Below is a small trained network, with its code and all its weights. Each question gives an input and a class and asks what happens when units are switched off, that is, made to give their printed mean instead of their output.

import numpy as np


def w(rows, s, z=0):
    codes = np.array(rows[::2]) - 128.0
    scale = np.full(codes.shape[1], s)
    scale[-1] = z or s
    return codes * scale


def norm(h):
    return h / np.sqrt((h * h).mean(-1, keepdims=True) + 1e-5)


def f(y):
    return np.maximum(y, 0)


def log_softmax(a):
    a = a - a.max(-1, keepdims=True)
    return a - np.log(np.exp(a).sum(-1, keepdims=True))


def net(x, mask):
    res = np.array(x, float).reshape(1, 7) / 4 @ E
    u = 0
    for l in range(4):
        y = f(norm(res) @ A[l][:, :-1].T + A[l][:, -1])
        res = res + np.where(mask[u : u + 6], y, B[l][:, -1]) @ B[l][:, :-1]
        u += 6
    return log_softmax(norm(res)[-1] @ U[:, :-1].T + U[:, -1])


A, B = {}, {}
E = w([
[131,130,124,126,128,129],'x0',
[65,198,197,87,48,171],'x1',
[103,131,140,138,145,125],'x2',
[135,129,122,125,126,127],'x3',
[163,193,182,177,157,215],'x4',
[135,11,221,85,158,171],'x5',
[142,128,122,123,121,131],'x6',
],0.011)
A[0] = w([
[178,2,192,36,131,197,60],'L0N0',
[152,254,227,165,182,219,19],'L0N1',
[22,127,131,89,122,59,111],'L0N2',
[67,200,214,71,50,124,3],'L0N3',
[230,189,210,187,152,121,53],'L0N4',
[28,86,111,71,60,21,72],'L0N5',
],0.0085,0.0028)
B[0] = w([
[54,209,71,113,163,109,253],'L0N0',
[176,26,87,79,17,203,245],'L0N1',
[226,122,80,159,78,191,184],'L0N2',
[194,172,211,49,83,1,212],'L0N3',
[116,36,54,192,99,200,187],'L0N4',
[149,70,82,179,32,184,216],'L0N5',
],0.0085,0.0077)
A[1] = w([
[123,150,221,105,143,173,78],'L1N0',
[45,65,167,33,197,123,122],'L1N1',
[164,136,211,92,89,63,98],'L1N2',
[165,145,178,112,150,132,1],'L1N3',
[156,73,96,167,254,78,144],'L1N4',
[39,62,127,85,107,224,108],'L1N5',
],0.0086,0.0056)
B[1] = w([
[109,95,105,218,88,71,151],'L1N0',
[22,189,147,114,246,161,206],'L1N1',
[180,193,196,80,141,74,182],'L1N2',
[50,197,201,99,148,111,128],'L1N3',
[242,177,254,141,66,61,253],'L1N4',
[77,178,88,118,134,91,247],'L1N5',
],0.0073,0.0054)
A[2] = w([
[113,76,224,148,150,233,160],'L2N0',
[97,142,194,2,145,115,229],'L2N1',
[189,140,52,76,71,103,150],'L2N2',
[151,197,119,184,80,149,51],'L2N3',
[179,34,117,236,190,134,157],'L2N4',
[38,59,66,93,87,51,1],'L2N5',
],0.0078,0.0028)
B[2] = w([
[86,92,7,179,110,85,170],'L2N0',
[115,176,199,190,204,100,217],'L2N1',
[92,137,114,142,194,174,253],'L2N2',
[56,146,105,184,191,70,175],'L2N3',
[186,180,177,2,17,79,196],'L2N4',
[84,57,93,161,79,188,168],'L2N5',
],0.0092,0.007)
A[3] = w([
[180,153,105,237,104,2,211],'L3N0',
[125,171,214,81,28,112,157],'L3N1',
[28,214,57,174,116,97,201],'L3N2',
[133,189,103,149,88,76,1],'L3N3',
[79,26,127,120,71,118,37],'L3N4',
[41,202,76,209,208,146,104],'L3N5',
],0.0088,0.003)
B[3] = w([
[128,148,218,59,145,153,252],'L3N0',
[247,83,101,63,189,83,255],'L3N1',
[49,105,177,229,229,175,247],'L3N2',
[120,131,152,121,150,155,170],'L3N3',
[140,2,119,195,81,112,179],'L3N4',
[82,182,107,135,231,85,206],'L3N5',
],0.0096,0.0068)
U = w([
[201,160,220,14,103,76,184],'0',
[110,2,49,174,41,242,255],'1',
[39,189,154,169,213,147,10],'2',
],0.0091,0.0023)

Each question gives the input, the list of numbers given to net, and the class t.
The units are the neurons (one row each of A and B). Each row of codes is followed by its name. A weight is (code - 128) times the scale printed after its matrix; where a second scale follows, it is the last column's (A, B and U).
mask holds one flag per neuron, layer by layer. A switched-off neuron (its flag False) gives its mean, the last column of its row in B, instead of its output. The means were averaged over made-up inputs and are rounded, as every weight is.
A unit's drop is (log p(t) with every unit on - log p(t) with that unit switched off) / (log p(t) with every unit on - log p(t) with every unit switched off).
The circuit of an input: a set's keep is (log p(t) with only the set's units on - log p(t) with every unit switched off) / (log p(t) with every unit on - log p(t) with every unit switched off). Starting from the 12 units with the biggest drops (on a tie, the unit counted first), units are removed one at a time, each time the one whose removal leaves the highest keep (on an exact tie, the one counted first), for as long as the keep stays at least 0.8.
circuit, biggest first: the units of the circuit, biggest drop first
unit that matters most: the unit with the biggest drop
top k neurons: the k neurons with the biggest drops, biggest first
k most important neurons of layer l: the k neurons of layer l with the biggest drops, biggest first
drop when u is switched off: that unit's drop, to one decimal
input [-1,-8,0,-8,-3,-6,4], class 0: unit that matters most	L0N0
input [2,5,5,-8,-6,6,-8], class 1: top 2 neurons	(L0N5; L2N5)
input [-2,5,-3,2,-5,-6,-6], class 2: top 3 neurons	(L0N1; L3N2; L1N4)
input [4,4,8,-5,-5,0,4], class 1: top 4 neurons	(L0N5; L0N2; L1N4; L2N1)
input [-3,4,-4,3,7,1,0], class 1: top 2 neurons	(L0N1; L0N4)
input [-1,2,-3,4,-6,7,-3], class 2: top 3 neurons	(L0N0; L0N1; L1N1)
input [2,-6,-6,-6,-4,1,-7], class 0: top 2 neurons	(L0N1; L1N4)
input [-5,5,8,3,3,-5,-1], class 0: top 3 neurons	(L0N3; L0N0; L0N1)
input [-4,-5,-7,-3,-2,7,0], class 2: 3 most important neurons of layer 0	(L0N0; L0N3; L0N2)
input [6,7,-2,-1,-8,-7,-3], class 1: 2 most important neurons of layer 0	(L0N5; L0N2)
input [-3,0,-2,0,1,-2,8], class 2: top 2 neurons	(L0N5; L0N2)
input [-5,6,-4,-1,0,7,8], class 2: 2 most important neurons of layer 2	(L2N1; L2N4)
input [-2,2,4,8,-2,3,-3], class 2: top 3 neurons	(L0N0; L0N1; L0N4)
input [-6,0,8,-8,7,0,-1], class 1: unit that matters most	L0N1
input [8,-4,-8,-5,5,2,7], class 1: top 2 neurons	(L0N4; L0N3)
input [-1,-4,2,7,6,4,1], class 1: top 2 neurons	(L0N1; L2N0)
input [-3,-7,6,7,-6,5,0], class 0: 2 most important neurons of layer 0	(L0N1; L0N4)
input [-8,3,2,2,-4,6,-2], class 2: drop when L0N4 is switched off	0.1
input [2,4,7,-4,0,7,0], class 2: drop when L1N1 is switched off	0.1
input [-1,-5,-3,-4,-3,-2,-6], class 0: drop when L0N1 is switched off	0.5
input [-3,3,6,-4,7,2,-1], class 1: circuit, biggest first	(L0N1)
